Here is a tiny trained network, its code and every weight. The questions are about switching its units off for an input and a class, where a switched-off unit gives its printed mean instead of its output.

import numpy as np


def w(rows, s, z=0):
    codes = np.array(rows[::2]) - 128.0
    scale = np.full(codes.shape[1], s)
    scale[-1] = z or s
    return codes * scale


def norm(h):
    return h / np.sqrt((h * h).mean(-1, keepdims=True) + 1e-5)


def f(y):
    return np.maximum(y, 0)


def log_softmax(a):
    a = a - a.max(-1, keepdims=True)
    return a - np.log(np.exp(a).sum(-1, keepdims=True))


def net(x, mask):
    res = np.array(x, float).reshape(1, 7) / 4 @ E
    u = 0
    for l in range(3):
        y = f(norm(res) @ A[l][:, :-1].T + A[l][:, -1])
        res = res + np.where(mask[u : u + 3], y, B[l][:, -1]) @ B[l][:, :-1]
        u += 3
    return log_softmax(norm(res)[-1] @ U[:, :-1].T + U[:, -1])


A, B = {}, {}
E = w([
[156,117,138,116,112,126,147,173,168,160,118],'x0',
[154,254,102,98,42,143,19,143,86,118,155],'x1',
[120,122,118,131,140,121,102,149,127,101,102],'x2',
[120,140,161,126,127,138,135,101,119,138,134],'x3',
[137,117,160,111,123,110,131,128,131,125,154],'x4',
[91,53,65,88,169,102,83,22,191,233,98],'x5',
[238,127,177,173,88,65,122,92,50,132,55],'x6',
],0.0082)
A[0] = w([
[117,157,139,208,142,87,232,112,182,76,155,54],'0.n1',
[190,95,159,137,112,235,91,140,134,174,145,87],'0.n2',
[144,143,99,74,90,141,2,74,147,202,135,1],'0.n3',
],0.0068,0.0047)
B[0] = w([
[2,163,110,178,110,72,169,126,58,87,106,198],'0.n1',
[138,90,92,98,162,80,100,131,98,32,168,145],'0.n2',
[36,106,155,59,79,52,186,157,109,74,39,252],'0.n3',
],0.0092,0.0043)
A[1] = w([
[125,54,147,162,119,175,212,148,109,41,110,87],'1.n1',
[3,170,130,83,146,146,104,230,113,101,191,170],'1.n2',
[193,95,136,145,184,74,87,67,89,195,85,2],'1.n3',
],0.0072,0.0026)
B[1] = w([
[58,124,70,42,36,56,153,95,108,197,102,197],'1.n1',
[153,143,126,95,88,206,182,62,157,145,147,254],'1.n2',
[124,124,41,52,8,140,164,174,226,135,106,174],'1.n3',
],0.012,0.0086)
A[2] = w([
[62,96,98,105,163,129,162,110,158,160,153,105],'2.n1',
[201,147,154,145,64,94,90,141,46,113,117,190],'2.n2',
[124,121,139,138,127,2,135,141,61,145,72,5],'2.n3',
],0.011,0.0028)
B[2] = w([
[138,70,143,176,175,79,92,159,140,93,99,254],'2.n1',
[126,68,140,181,197,122,129,171,127,130,175,230],'2.n2',
[193,252,122,98,118,213,56,112,106,128,153,222],'2.n3',
],0.016,0.0086)
U = w([
[77,111,100,81,104,80,167,106,166,116,80,132],'0',
[190,212,111,102,102,166,120,139,108,136,161,18],'1',
[147,73,164,202,248,108,97,170,134,109,132,255],'2',
],0.015,0.00044)

Each question gives the input, the list of numbers given to net, and the class t.
The units are the neurons (one row each of A and B). Each row of codes is followed by its name. A weight is (code - 128) times the scale printed after its matrix; where a second scale follows, it is the last column's (A, B and U).
mask holds one flag per neuron, layer by layer. A switched-off neuron (its flag False) gives its mean, the last column of its row in B, instead of its output. The means were averaged over made-up inputs and are rounded, as every weight is.
A unit's drop is (log p(t) with every unit on - log p(t) with that unit switched off) / (log p(t) with every unit on - log p(t) with every unit switched off).
The circuit of an input: a set's keep is (log p(t) with only the set's units on - log p(t) with every unit switched off) / (log p(t) with every unit on - log p(t) with every unit switched off). Starting from all 9 units, units are removed one at a time, each time the one whose removal leaves the highest keep (on an exact tie, the one counted first), for as long as the keep stays at least 0.8.
units of the circuit, in order: the units of the circuit, biggest drop first
k most important neurons: the k neurons with the biggest drops, biggest first
top k neurons in layer l: the k neurons of layer l with the biggest drops, biggest first
input [-4,-6,-3,-7,-2,-1,5], class 1: 3 most important neurons	(2.n3, 1.n2, 0.n1)
input [4,-8,2,0,0,-6,-3], class 0: units of the circuit, in order	(1.n1)
input [-2,4,2,5,-5,-1,8], class 2: 2 most important neurons	(2.n2, 1.n1)
input [-4,-2,3,4,5,5,-1], class 2: 3 most important neurons	(2.n1, 1.n1, 1.n2)
input [4,1,-3,1,1,7,1], class 1: units of the circuit, in order	(1.n2, 2.n3, 0.n3)
input [-2,1,7,-4,-4,-3,4], class 2: 2 most important neurons	(2.n2, 0.n3)
input [4,-8,-1,7,-7,2,-1], class 2: top 2 neurons in layer 2	(2.n1, 2.n3)
input [7,4,1,-4,5,8,7], class 1: top 2 neurons in layer 1	(1.n2, 1.n1)
input [7,-6,-1,-2,-7,1,-1], class 2: 2 most important neurons	(2.n1, 0.n3)
input [-7,3,0,-5,6,8,5], class 1: units of the circuit, in order	(2.n3, 1.n2)
input [-8,0,4,3,6,-6,-5], class 0: 2 most important neurons	(2.n3, 1.n1)
input [7,0,-7,-4,1,6,-3], class 2: 2 most important neurons	(2.n1, 1.n1)
input [-5,1,4,6,0,-1,3], class 2: 2 most important neurons	(2.n2, 0.n3)
input [7,0,1,-5,-5,-4,-5], class 0: units of the circuit, in order	(2.n3)
input [-7,1,-3,7,6,6,3], class 1: units of the circuit, in order	(1.n2, 2.n3)
input [-5,0,-7,-7,-8,-6,-3], class 0: 3 most important neurons	(2.n3, 1.n1, 0.n1)
input [-2,-2,-5,-7,-8,1,-4], class 2: 2 most important neurons	(2.n1, 0.n3)
input [-1,-3,-5,-5,7,8,-3], class 2: top 2 neurons in layer 1	(1.n1, 1.n2)
input [5,-8,8,-3,-5,2,4], class 0: top 2 neurons in layer 1	(1.n3, 1.n1)
input [-8,-7,7,1,4,-4,7], class 1: units of the circuit, in order	(2.n3)
